Here is a tiny trained network, its code and every weight. The questions are about switching its units off for an input and a target symbol, where a switched-off unit gives its printed mean instead of its output.

import numpy as np


def w(rows, s, z=0):
    codes = np.array(rows[::2]) - 128.0
    scale = np.full(codes.shape[1], s)
    scale[-1] = z or s
    return codes * scale


def f(y):
    return np.maximum(y, 0)


def softmax(a):
    e = np.exp(a - a.max(-1, keepdims=True))
    return e / e.sum(-1, keepdims=True)


def log_softmax(a):
    a = a - a.max(-1, keepdims=True)
    return a - np.log(np.exp(a).sum(-1, keepdims=True))


def net(x, mask):
    ids = ['ΔΨαβγεηθμξτ'.index(c) for c in x.split()]
    T = len(ids)
    res = E[ids] + P[:T]
    u = 0
    for l in range(2):
        r = res
        for j in range(2):
            rows = slice(2 * j, 2 * j + 2)
            q, k, v = (r @ M[l][rows].T for M in (Q, K, V))
            z = softmax(np.where(np.tri(T) > 0, q @ k.T / 2**0.5, -1e9)) @ v
            o = O[l][rows]
            res = res + np.where(mask[u + j], z, o[:, -1]) @ o[:, :-1]
        u += 2
        y = f(res @ A[l][:, :-1].T + A[l][:, -1])
        res = res + np.where(mask[u : u + 8], y, B[l][:, -1]) @ B[l][:, :-1]
        u += 8
    return log_softmax(res[-1] @ U[:, :-1].T + U[:, -1])


Q, K, V, O, A, B = {}, {}, {}, {}, {}, {}
E = w([
[61,190,155,105,85,102,69,222,131,139,145],'Δ',
[136,166,160,80,42,141,42,126,81,152,189],'Ψ',
[134,142,118,94,113,69,130,154,100,57,105],'α',
[175,153,128,87,146,134,187,154,122,125,184],'β',
[149,82,131,103,39,96,126,131,178,177,91],'γ',
[128,109,114,170,115,191,168,145,190,132,150],'ε',
[130,149,129,151,112,162,22,114,108,85,99],'η',
[41,149,107,98,6,144,150,184,121,146,194],'θ',
[142,145,9,96,102,134,181,115,169,71,85],'μ',
[102,69,30,31,156,155,186,107,129,116,164],'ξ',
[51,72,142,88,131,151,66,129,136,132,172],'τ',
],0.011)
P = w([
[34,189,168,98,155,169,143,46,197,160,175],'0',
[109,92,111,253,87,59,168,59,11,142,157],'1',
[153,116,136,128,80,85,115,35,134,28,199],'2',
[170,73,87,199,153,117,131,153,29,154,124],'3',
[150,79,135,105,53,103,48,119,167,2,237],'4',
[186,32,107,125,160,156,83,245,63,134,77],'5',
[184,103,159,43,98,139,48,133,210,44,193],'6',
],0.0057)
Q[0] = w([
[104,69,121,167,186,92,205,192,114,240,62],'0.h0',
[91,57,210,74,176,144,70,86,122,94,202],'0.h0',
[66,173,81,151,48,87,154,115,118,27,251],'0.h1',
[118,109,133,218,99,222,138,125,184,100,156],'0.h1',
],0.014)
K[0] = w([
[144,28,29,166,132,91,124,160,88,68,170],'0.h0',
[46,121,190,160,136,128,127,44,129,158,152],'0.h0',
[110,105,154,87,93,57,134,86,89,216,24],'0.h1',
[110,101,158,249,91,112,150,73,208,132,109],'0.h1',
],0.016)
V[0] = w([
[105,181,2,167,75,198,59,64,104,49,13],'0.h0',
[56,32,236,82,207,80,193,110,101,78,77],'0.h0',
[127,91,136,66,94,130,76,174,143,25,139],'0.h1',
[188,25,132,85,80,118,118,192,150,172,80],'0.h1',
],0.0094)
O[0] = w([
[10,100,197,46,142,85,126,179,140,103,61,61],'0.h0',
[122,146,2,125,101,125,57,157,140,166,191,100],'0.h0',
[85,136,140,158,103,61,100,134,103,141,197,163],'0.h1',
[124,80,127,137,86,118,116,148,112,68,135,254],'0.h1',
],0.0069,0.0033)
A[0] = w([
[96,147,153,173,201,182,72,50,133,93,153,99],'0.n0',
[110,115,147,241,106,117,142,147,114,92,91,162],'0.n1',
[138,128,120,127,143,202,121,108,254,147,69,52],'0.n2',
[137,39,126,167,141,24,82,95,114,130,119,65],'0.n3',
[127,126,89,76,192,95,84,148,190,196,155,3],'0.n4',
[111,44,130,151,97,152,98,157,54,182,159,153],'0.n5',
[116,51,48,163,117,36,147,87,82,102,73,104],'0.n6',
[93,226,162,107,133,106,124,100,126,75,179,96],'0.n7',
],0.0091,0.0026)
B[0] = w([
[119,146,190,165,175,134,61,91,211,144,144,161],'0.n0',
[112,192,47,153,166,181,105,160,148,119,18,189],'0.n1',
[53,156,10,14,79,96,63,22,54,160,216,166],'0.n2',
[141,192,103,104,159,230,159,129,181,173,178,209],'0.n3',
[127,161,1,175,53,201,82,178,158,155,61,147],'0.n4',
[193,97,161,169,207,141,166,19,15,118,52,254],'0.n5',
[56,125,241,98,146,120,58,229,161,253,202,214],'0.n6',
[200,162,17,127,84,96,195,150,229,181,137,161],'0.n7',
],0.0063,0.0054)
Q[1] = w([
[75,149,151,189,170,98,87,143,65,131,173],'1.h0',
[124,125,113,61,106,139,90,76,226,25,217],'1.h0',
[167,129,110,76,16,112,78,108,254,44,150],'1.h1',
[127,122,57,42,130,165,150,104,179,90,147],'1.h1',
],0.018)
K[1] = w([
[127,171,109,115,216,148,122,151,3,106,95],'1.h0',
[65,253,109,85,131,108,176,8,167,206,131],'1.h0',
[50,222,116,117,64,139,197,3,226,191,118],'1.h1',
[116,142,162,165,144,35,113,65,175,179,191],'1.h1',
],0.014)
V[1] = w([
[86,119,111,125,40,29,158,55,34,85,100],'1.h0',
[209,111,240,82,76,67,66,121,138,235,135],'1.h0',
[173,182,75,141,101,59,185,248,116,136,144],'1.h1',
[142,94,162,76,168,157,255,126,122,137,222],'1.h1',
],0.018)
O[1] = w([
[125,85,172,122,28,219,149,127,201,180,145,80],'1.h0',
[222,79,137,50,63,31,44,191,130,145,79,152],'1.h0',
[159,151,186,76,137,165,197,209,58,101,174,11],'1.h1',
[98,2,159,204,118,87,127,175,80,151,164,109],'1.h1',
],0.0092,0.012)
A[1] = w([
[52,88,157,120,73,201,124,163,111,235,98,78],'1.n0',
[113,92,144,75,86,128,60,163,113,182,204,131],'1.n1',
[143,173,168,47,165,169,154,173,55,147,155,171],'1.n2',
[219,69,160,127,187,167,160,94,83,153,1,125],'1.n3',
[112,206,212,70,88,222,152,135,164,116,150,4],'1.n4',
[110,127,160,72,53,91,100,138,181,104,95,119],'1.n5',
[59,91,54,135,120,241,91,111,83,146,159,99],'1.n6',
[121,88,243,149,83,164,228,196,138,78,135,119],'1.n7',
],0.009,0.0028)
B[1] = w([
[89,129,44,164,190,109,65,204,98,20,227,208],'1.n0',
[185,218,114,143,155,175,168,89,99,113,121,236],'1.n1',
[75,170,191,191,101,178,19,119,121,211,142,195],'1.n2',
[184,140,169,156,90,97,200,136,195,129,97,183],'1.n3',
[113,3,73,97,70,157,182,116,47,84,31,181],'1.n4',
[122,49,184,83,177,225,168,150,173,130,144,255],'1.n5',
[198,143,164,158,86,88,137,240,155,120,67,232],'1.n6',
[142,174,128,44,96,2,190,67,199,171,137,176],'1.n7',
],0.0085,0.015)
U = w([
[167,192,67,65,125,123,140,64,101,84,92,69],'Δ',
[233,120,113,67,119,103,150,171,93,170,36,57],'Ψ',
[20,110,176,22,210,110,144,156,156,128,71,84],'α',
[137,167,169,180,182,184,245,127,121,130,82,198],'β',
[154,190,144,116,96,154,73,147,87,170,139,49],'γ',
[159,160,138,108,77,91,187,83,133,158,195,188],'ε',
[144,134,71,79,62,109,166,152,103,78,115,5],'η',
[208,127,103,110,77,222,137,75,147,110,197,251],'θ',
[182,65,61,139,186,132,137,143,2,158,147,122],'μ',
[132,121,113,92,56,171,169,85,55,163,71,187],'ξ',
[129,73,95,170,59,104,93,77,150,193,107,150],'τ',
],0.0037,0.002)

Each question gives the input, a string of symbols that net reads in full, and the target symbol t.
The units are the heads (2 rows each of Q, K, V and O) and the neurons (one row each of A and B). Each row of codes is followed by its name. A weight is (code - 128) times the scale printed after its matrix; where a second scale follows, it is the last column's (O, A, B and U).
mask holds one flag per unit, layer by layer, with each layer's heads first. A switched-off unit (its flag False) gives its mean, the last column of its rows in O or B, instead of its output. The means were averaged over made-up inputs and are rounded, as every weight is.
A unit's drop is (log p(t) with every unit on - log p(t) with that unit switched off) / (log p(t) with every unit on - log p(t) with every unit switched off).
The circuit of an input: a set's keep is (log p(t) with only the set's units on - log p(t) with every unit switched off) / (log p(t) with every unit on - log p(t) with every unit switched off). Starting from the 12 units with the biggest drops (on a tie, the unit counted first), units are removed one at a time, each time the one whose removal leaves the highest keep (on an exact tie, the one counted first), for as long as the keep stays at least 0.8.
units of the circuit, in order: the units of the circuit, biggest drop first
most important unit: the unit with the biggest drop
top k neurons: the k neurons with the biggest drops, biggest first
k most important neurons of layer l: the k neurons of layer l with the biggest drops, biggest first
which heads matter: for each layer, one digit per head in row order, 1 if its drop is at least 0.15 and else 0, layers parted by /
input γ γ η Δ Ψ, target θ: which heads matter => 00 / 10
input Δ Ψ ε α ε γ γ, target γ: 2 most important neurons of layer 0 => [0.n7; 0.n5]
input Δ β γ γ γ, target γ: which heads matter => 01 / 11
input ε Ψ Δ ε Ψ, target τ: units of the circuit, in order => [1.h1; 0.n2; 0.h1]
input β ε ε ξ γ, target μ: units of the circuit, in order => [1.h0; 1.h1]
input η γ τ γ γ Ψ γ, target α: units of the circuit, in order => [0.h0; 1.n5; 1.h0]
input θ γ η γ Δ, target ε: top 3 neurons => [1.n7; 0.n7; 0.n6]
input α γ ε γ ξ γ, target μ: top 3 neurons => [0.n3; 0.n6; 1.n0]
input β γ γ τ γ μ, target α: units of the circuit, in order => [0.h0; 0.n6]
input γ γ ε α, target γ: units of the circuit, in order => [0.n6; 1.h1; 1.n2; 0.n1]
input γ γ η γ ε τ, target τ: which heads matter => 00 / 01
input Δ ξ γ ε β, target γ: units of the circuit, in order => [1.h1; 1.n2; 0.n7; 0.n5]
input η γ μ γ ε γ, target β: units of the circuit, in order => [0.n3; 0.h1; 1.h0]
input γ γ η γ, target Δ: most important unit => 0.h1
input Δ τ ε γ, target Ψ: units of the circuit, in order => [1.h0; 0.n6]
input Ψ γ ε γ γ τ, target τ: units of the circuit, in order => [1.h1; 0.n5; 1.n1]
input ε β ξ θ α γ, target Ψ: units of the circuit, in order => [1.h0]
input γ β γ Δ τ γ, target ξ: which heads matter => 01 / 11
input β Ψ β, target μ: which heads matter => 10 / 11
input τ Ψ ε ε γ, target Δ: most important unit => 0.n4
input γ μ ξ γ θ, target θ: 2 most important neurons of layer 0 => [0.n2; 0.n3]
input θ α γ, target ε: which heads matter => 00 / 01
input α γ ε, target ξ: which heads matter => 11 / 01
input μ γ γ γ α, target η: which heads matter => 00 / 10
input ε Δ θ τ β, target τ: which heads matter => 01 / 01
input τ γ μ γ β ξ α, target Δ: which heads matter => 10 / 11
input γ γ γ ε γ ε, target Ψ: which heads matter => 01 / 10
